Each row is followed by its class.
[-319 -110   48  282 -364 -400 -139 -137   66 -144  260 -280   -1 -488
  272 -223 -136  218  577   20  208  178 -237 -197  189  241   34   38
   57  138    5 -255 -334  -64  -61  303 -372  -20]
kagu
[-285  126 -189 -170 -104 -290 -160   -3 -343  495 -124   -8  224  172
    6  505 -234  -79  125   53  249   59 -332  140  493 -211  424  -97
   24  198 -507  -99  169 -189 -349 -486   32  139]
geb
[-480 -126 -232 -168 -391  329 -104  -17 -143  134  521  188  701  165
  384   17  201  -23  786   50  295 -638 -102  311   63   86   97  -42
 -175 -103 -138  289 -344  114 -379 -512 -160  393]
tagan
[ 313  -58   37 -643 -204 -131 -455  251  -71  421 -296   53   12  368
  273  569   87 -339  229  164   91   11 -188  425   37  253  -57  131
  216  255 -383  169  307 -238  156 -101  178  559]
kezap
[-403   92  -82 -156 -155 -315   21 -241 -205  189  213 -135  586 -132
 -100  145 -567  219  234  -31  123   60 -374  153  529 -206  472  -74
   22   21 -280 -266  126 -160 -358 -202 -115 -103]
Madol
[ 157  -18 -132 -617 -346  184 -296  167   81  513  101   32   11  318
  520  462  183 -449  401  126  -26 -221  -36  540  106  277   35  259
  -38  189 -293  121   24 -233  -84  -25  169  643]
Nena
[-304 -247  109  156 -278 -478  -94  -50   90 -197   88  119  289 -220
  236   -2  105  341  701  102    5  100 -323 -236  231  442   40 -280
  -66  151  159 -292   51  -46  111  124 -233  306]
geb
[-487  102  -77  -91  -24 -304  -67   -3 -189  415    1 -249  244  185
    3  343 -162   17  443    1   28  -38 -261  169  456 -221  445  -14
  -18  199 -458  -72 -137 -297 -252 -343 -116   83]
tagan
[-322  138  -76  -88  -36 -321 -145    1  -69  364   28 -164  290  117
   -7  330 -234   50  315  -66  -98   49 -312  117  406 -257  366  -25
    0  178 -373 -136   44 -218 -147 -216  -97   47]
faz
[  34  -87  -50 -747 -154  -41 -340  238   42  490  -39   -4   22  343
  417  491  233 -489  366  124  166   24 -126  464  387  234  111  305
  103  248 -289  160  115 -299  105 -135   30  546]
faz
[-525  161 -347 -329 -280  -57 -459  339   -9  333   87 -692 -126  254
  454  263  505   44  732 -461 -112 -416  113  161   93  117   61  285
  179  153 -133  209 -549  -28 -124 -461  -11  501]
faz
[ 117  -68  -69 -353 -359  145 -461  237  190  352 -145  -49  123  350
  217  404  478  -43  501  112 -241  -55  -75  346  -63  270  -51  105
  117  242 -141   95  236  -80  121   39  178  654]
geb
[-453  -26 -369   48 -471  263 -166 -123   26  300  372   66  289   68
  426   24  418  213  809  127   71 -563  -48  213  214   89   79   -1
 -120  -10 -296   95 -393  118 -499 -302   85  419]
kerub
[ 107  152 -101 -354  274  252 -203 -142  -62  160  239    3   35   70
  367  136 -368 -620 -119   98   12  184 -226  357  268  123  -95  210
   58  209   24  -75  -71 -324    3  -26 -179  197]
kezap
[-386  -96 -325 -158 -491  203  -35   60   35  289   49  308  332  243
  497  168  363   71  590   13   25 -485  -13  147  188  283    4 -161
 -118  -99 -245  233 -282   88 -377 -352  198  554]
kagu
[ 133  -81  -11 -520 -186    4 -412  171  -19  458   46  -50   92  347
  316  388  293 -180  460  155 -125  -27  -87  353  139  234  -45  197
   79  261 -210   77  133 -192   81  -70  193  590]
tagan
[ 116 -134  479  293 -165 -899  -41 -194 -348 -373  525 -271 -179 -326
  287 -107 -127  308  389  -64   50  210 -395 -115  240  282   88  121
 -134  -99   47 -244   60 -162   79  125 -166 -395]
kerub
[ 255  114  128  -71  364   42 -101 -114 -154 -246  295 -151 -121  -67
  273  178 -239 -372  155  136 -275  257 -408  218  -30   10  -63  -40
  -93   81 -124 -293   79 -242  140   81 -193   38]
geb
[ 105   59 -223 -626   69  -46 -249 -128   13  -85  205  -89   63   -7
  472  142 -376 -739 -115  -37  422  409 -338  260  237  184   12  358
   61  141  246  157  166 -384  147 -211 -334  334]
sunu
[-520    4 -318  -10 -491  311 -154  -70  103  287  314   24  195  196
  459  144  508  279  782   -5 -123 -688   37  250  167   91   48  -94
 -129   35 -337   70 -339  113 -524 -389  125  496]
geb
[-513   89 -369 -132   -8   -9  -89 -153 -324  362   88  -24  448    0
  -38  145 -361  -18  250  142  164   93 -193  296  419 -166  382    8
   32  157 -340 -103 -279 -138 -449 -202 -110  -11]
faz
[ 250   16   91 -576 -410  -78 -387  318  106  381 -422 -132 -108  323
  218  522  322  -78  129 -154   -8  168  -12  148 -201  292 -166  190
  200  252 -260  229  290 -142  134 -135  261  589]
kagu
[-222 -154   74  101 -316 -406 -205  -59   -5 -186  115  -97  191 -318
  299  -33   72  354  700    5   54   91 -295 -138  189  360   16 -117
  -10  177  -39 -211  -70 -116   83   51 -162  213]
faz
[-485 -102 -296  -23 -416  186 -151  -59  -15  271  258  141  290  232
  524  110  328   80  726  102   44 -493 -161  195  294  159   35  -76
 -210  -15 -244  109 -365  113 -463 -350  -19  420]
Madol
[-312   -1 -420   35 -624  342 -147  -63  -20  339  299  370  434  141
  524   75  381  265  623    5 -127 -733   59   66  170  371 -162 -231
 -253  -14 -108   68 -310  351 -633 -254  311  542]
kerub
[-259  -47 -238 -180 -410  202 -153  -40   31  315  304  214  282  232
  531  166  251   -6  631  109  -10 -525 -103  182  229  174  -13 -102
 -140   29 -290   99 -283   80 -464 -320   56  432]
faz
[ 173  -47   53 -548 -246   -4 -368  287   46  432 -204  -36   56  368
  265  483  253 -215  387  101 -101  -42 -120  394   30  295  -18  140
  205  237 -262  147  179 -238  131  -60  193  578]
kezap
[ 238   34  -47 -547 -313   -6 -357  199   31  424  -12  196   52  226
  430  512  170 -126  312   89 -112 -140  -58  334  170  151   31   64
   79  178 -430   -2  278  -93  -48 -136  257  480]
geb
[-338  148   54  130   32 -313  -43 -110 -222  260   84 -130  257  -46
  -37  274 -187  107  558   52  -65   -8 -385  131  446 -261  412  -80
 -134   62 -480 -230  -10 -274 -229 -262 -144 -118]
kezap
[-715  -87 -177  -20  -70 -311  -66 -176  -41  324  397 -374  315  168
  241  200 -217 -131  808  247   83   14 -570  248  515 -213  510  -61
  -41  370 -345 -264 -299 -268 -298 -133 -425  253]
geb
[ 127  144 -113 -387  339  183 -256 -134   30  224  220  -93   -2  236
  363  124 -310 -643  -72  160   25  134 -237  290  297  146  -78  210
  124  277   48  -36 -128 -360   -3  -90 -250  212]
kerub
[-148 -202  -14 -457 -492   10 -387  373  263  486 -240   -2   83  331
  267  438  394  -30  482  -12 -210  127  -26  320  -78  300   -1  123
  119  266 -229  133   88  -88  135   63  199  628]
sunu
[-539  122  -73   32  -23 -320 -111 -163 -193  196  287 -275  221   23
   79  178 -123  161  372   20   82  -82 -277  142  548 -238  367   33
  -56  182 -308 -169   -9 -162 -326 -331 -189  -57]
tagan
[  34 -248   94 -815 -101  183 -427  142  577  622 -207  117  -89  660
  269  598  327 -404  330  344  -43  164  132  254  182  165   22  209
  248  320 -496  235  225 -382  249 -119  128  648]
kagu
[  29  -66  -48 -737 -279   46 -376  250  213  580 -106   22  106  443
  393  506  287 -252  324  121  -40  -55   21  396  181  312  -10  198
  199  323 -288  134   77 -235   61  -73  187  713]
faz
[  94  -58  -50 -678 -252   21 -351  153  116  555    4    0   97  354
  445  446  202 -296  349  198  -31 -112  -52  470  234  262   21  195
  123  263 -385  139   57 -274  -43  -97  186  592]
kagu
[-336 -140  -77  285 -407 -353 -164 -331  104  -59  418 -224   73 -381
  409 -207 -256   69  618  112  139  170 -357  -77  400  281   61   88
  -63   75  109 -316 -247  -77 -109  355 -316   67]
sunu
[ -37 -141    0 -614 -286  -29 -478   32  205  483  -22   38   72  255
  312  352  239 -206  476  146   33    6 -198  332  154  247   79  165
   90  185 -429  124   89 -314  -78 -149  102  467]
kerub
[  99 -123  -88 -470 -374  102 -383  194   20  476  -51   64  154  359
  307  411  479  -91  393  227  -39  -18  -40  487  123  253    9  157
  180  299 -316  149   97 -190   22  -64  286  715]
faz
[-234  -53 -243  -59 -349  128 -196   47  -11  323  156  192  180  255
  442  165  362   93  724   63  -91 -445 -107   72  166  148  -40  -84
 -186   -5 -239  107 -288  128 -360 -260   72  388]
kezap
[ 189   65   96 -184  356  255    8 -174  130   66  282  130  -50  113
  173  175 -598 -769 -570  137   25  463 -174  325   -6   26 -232  134
  -23   13   50 -154   12 -316  148  251 -270   80]
kagu
[-256  173 -100  -16   54 -367  -92   -8 -313  315  108 -126  315   74
   45  385 -191   20  494  -23 -148 -198 -378   90  352 -247  336 -220
 -212  146 -409 -211   43 -123 -278 -354   -9   71]
Nena
[  19  161 -205 -412  145  284 -256 -276   83  332  298   89  188  135
  419  165 -347 -483  -12  124   47   -3 -188  389  440  223  -79  216
   11  193   23  -87  -81 -319 -157  -60 -176  276]
geb
[-287    0 -305 -120 -384  285 -222    5    3  224  177  146  131  318
  495  119  438  162  747  -36  -23 -573  -38   69   85  162  -74 -102
 -139  -30 -225  166 -209  142 -388 -429   99  438]
sunu
[  96  156 -113 -290  304  154 -242 -231   -9  249  182  -49  -54  198
  366  160 -372 -635 -118  140   91  202 -312  369  407  101  -67  229
   80  171    1  -85  -72 -388  -29  -95 -265  124]
sunu
[-457  115  -90  -41  -18 -333   22 -130 -218  321  224 -206  358   77
   30  199 -347   54  394   17  114  -74 -339  116  577 -227  483  -45
  -33  140 -354 -209  -81 -197 -329 -300 -176  -58]
kerub
[ 105  -74   89 -545 -327 -116 -296  246   94  458 -200  110  141  348
  279  531  313  -42  281  133  -85  -68  -42  384   86  305   23   90
  190  213 -348  154  151 -176   32  -94  262  531]
tagan
[-316 -119  207   96 -245 -396 -161   43   10 -113   63  -29  -37 -258
  301  -59   76  242  519 -122  -11  246 -196  -98  192  395  -40  -39
   46   72  -27 -172 -196 -237   79  120 -211  113]
geb
[-310  -61 -185 -153 -415  127  -89   34  115  258  198   59   84  348
  353  226  267  203  641  -30  -81 -583  -47   42   59    5  166  -84
  -30  -99 -284  111 -174  180 -434 -471   12  255]
geb
[   9   40 -146 -310  277   81 -267 -144 -118  140  298  -52  -13  198
  402  168 -286 -603  -29  223  121  144 -320  312  441  184  -65  174
  -29  243   60  -44  -39 -331  -46  -89 -301  252]
geb
[-403  -81 -373 -156 -507  300 -113   18   76  248  160  217  310  242
  509  125  480  204  708    5   23 -520  -11  173  174  216  -24 -126
 -137  -38 -249  147 -268  145 -437 -383  123  548]
kagu
[-395 -152   22  151 -460 -366 -142  -96   69 -118  214   55  365 -389
  336  -73  -86  361  686   -3   -5   74 -250 -238  170  426   45 -182
  -52  185   92 -269 -175  -28  -80  137 -198  278]
kezap
[-413 -109   -3  225 -468 -316 -101  -98  117   -2   71   45  359 -248
  223  -28  -61  432  576  -36   13  174 -182 -285  209  479   42 -144
    4  205  179 -297 -144   -8  -85  105 -170  269]
kerub
[ 161   -4  -27 -639 -352  115 -396  244  139  632 -241  269   50  407
  423  541  187 -297  191  114    3 -155  -18  381  179  278  -78  147
   67  206 -461  178  138 -160  -96 -139  202  538]
faz
[-566   64 -109   92  -82 -293 -133 -114 -142  297  302 -408  467   48
  -11  181  -94  144  656   23 -148  -17 -369   71  375 -180  399  -61
 -159  321 -148 -252  -94 -129 -284 -228 -194  113]
faz
[-433 -108 -309  -88 -422  144 -175   52  -14  332  175  105  242  323
  416  184  420  157  713   46   24 -485  -77  140  242  170   63  -96
  -62  -22 -277  146 -327  101 -405 -455   95  494]
kerub
[-390 -143   -1  -12 -446 -267 -233  -25   56   10   92   75  240 -243
  411   17   33  277  678    8  127   62 -170 -132  237  455   41  -98
   70  184  -40 -169 -232 -134  -72  -25 -183  368]
Madol
[  46  160  -80 -734 -273  137 -291  399  159  551 -487  349  192  290
  259  632  406 -130   81 -230 -171   38  258   12   22  317  -14   26
  -13  424 -202  224  218  -96  -14 -293  371  657]
kezap
[ -42  -32 -108 -490 -213   68 -424  110  120  658   13   73  182  328
  312  416  249 -173  384  163  -64 -145  -40  288  360  238   72  222
   19  259 -226   85   68 -199  -63 -125  151  546]
tagan
[  55  132 -103 -353  295  237 -165 -210   63  217  149  -81 -123  215
  325  127 -385 -651 -272   82  135  192 -172  349  356   68  -93  306
  102  131   15  -36  -86 -380   -3 -105 -248  130]
tagan
[-240 -144   63  -83 -186  -99  -81   35  122 -145    4   71  254 -234
   -6 -170 -155  265  643   29   47  147  -89 -212  189  332  113 -152
  231   74   89 -100  -82 -261   65   90 -279   97]
geb
[-357   34   90 -321  303 -248 -115  -48 -262  180  249 -144  197  112
  207  368 -376 -425  363  -66 -100  209 -399  240  314 -133  372 -104
 -127  364 -455 -198 -196 -450  -72 -357 -297   97]
kerub
[  89  -10 -148 -666 -258   30 -478  155  -20  475  -13  -43   49  337
  409  445  212 -296  470  189  127 -186  -70  484  242  301   19  304
   85  250 -278  159  132 -222  -44  -81   89  566]
kezap
[   6  173 -270 -445  167  187 -297 -243  108  394  237   59   57  180
  481  290 -355 -642   29   58  124  123 -210  194  498  149  -54  210
  -20  249  -27  -98   24 -331  -64 -137 -162  355]
kagu
[-174 -158 -145  132 -361 -727 -155 -207  -80   56   37 -165  105 -218
  188   51 -271  229   85  118  260   86 -317   39  485  186  178  -67
  242   66 -110 -227 -163   17 -187   21  -56   19]
kerub
[-518 -450  101  231 -581 -423 -110  -36  340  -62  -30 -332  -87   18
  275 -127  163  274  820   52  129   -9 -428   58  221  297   93  -39
  168    5 -103 -111 -217 -184  116  178 -309  309]
tagan
[-124 -150    6 -209 -229 -449 -329  -23  -36  -52   44 -110   30 -142
  415   68   86   60  574  -24   53  147 -261   69  196  417  -59  -30
  168  184 -100  -57 -186 -307   97  -70  -78  382]
faz
[-393 -184   24  114 -380 -408 -218  -37    4 -128  103   33  245 -249
  349   31   35  314  726   32   65   88 -269 -168  191  441   32 -197
  -16  196    8 -236 -160  -74  -46    6 -239  299]
Nena
[ 108  -11  -87 -534 -217  -30 -445  164  133  569  -63 -104   88  403
  345  410  270 -258  466  159  -83 -117 -133  372  290  257   -3  238
   88  283 -219   99  112 -194    4  -67  113  549]
kerub
[ -82 -104  136  224  -60 -543  -96   94 -336 -387  280   92  155 -432
  237  135 -159   72  566   84  -87  109 -364 -167   43  280   17 -315
 -182   85   10 -242   97  -63  173  143 -139  147]
tagan
[  41  103  -37 -436  564  105 -286 -109  -87  254  -77  372   52  359
  163  476 -209 -606 -191  240  -60  110 -167  145  511  220 -137 -117
 -120  265  -38 -120  306 -312   44 -210 -100  310]
Madol
[-318  -92   32  249 -496 -316  -57  -85   81 -168  153 -140  217 -482
  262 -160  -14  447  625 -114   37  120 -203 -234  113  372   29  -79
   16  142  149 -271 -234  -12  -78  123 -193  137]
tagan
[ -18 -155  -43 -692 -249  -32 -543  235  168  609 -158  -54   25  517
  349  470  420 -121  367  149  -76   49   -7  417  216  340   15  257
  244  265 -301  214   56 -315   93 -181  220  658]
sunu
[  97  146 -248 -193  382  216 -246 -100  -43 -185  303  131 -120 -106
  629   10   96 -423  511  132  -61 -268 -284  342  225  112 -177   87
 -238   31  -99   -5 -118 -162  126   47 -195  148]
Madol
[ -11  301 -348 -403  314  143 -256 -194  221  404  199 -114  -27  171
  603  221 -215 -594  193   12 -149  -74 -248  200  511    8   23  224
 -149  421  -60  -99 -302 -274 -106  -44 -276  289]
sunu
[ 597  144  -21   38  384  240  -45 -313   16  131  258   -7 -120  104
  261   44 -485 -768  -54  337 -198  246 -506  267  194 -120 -140   61
  -72  144  -12 -251   41 -293   42  235 -235  -10]
kagu
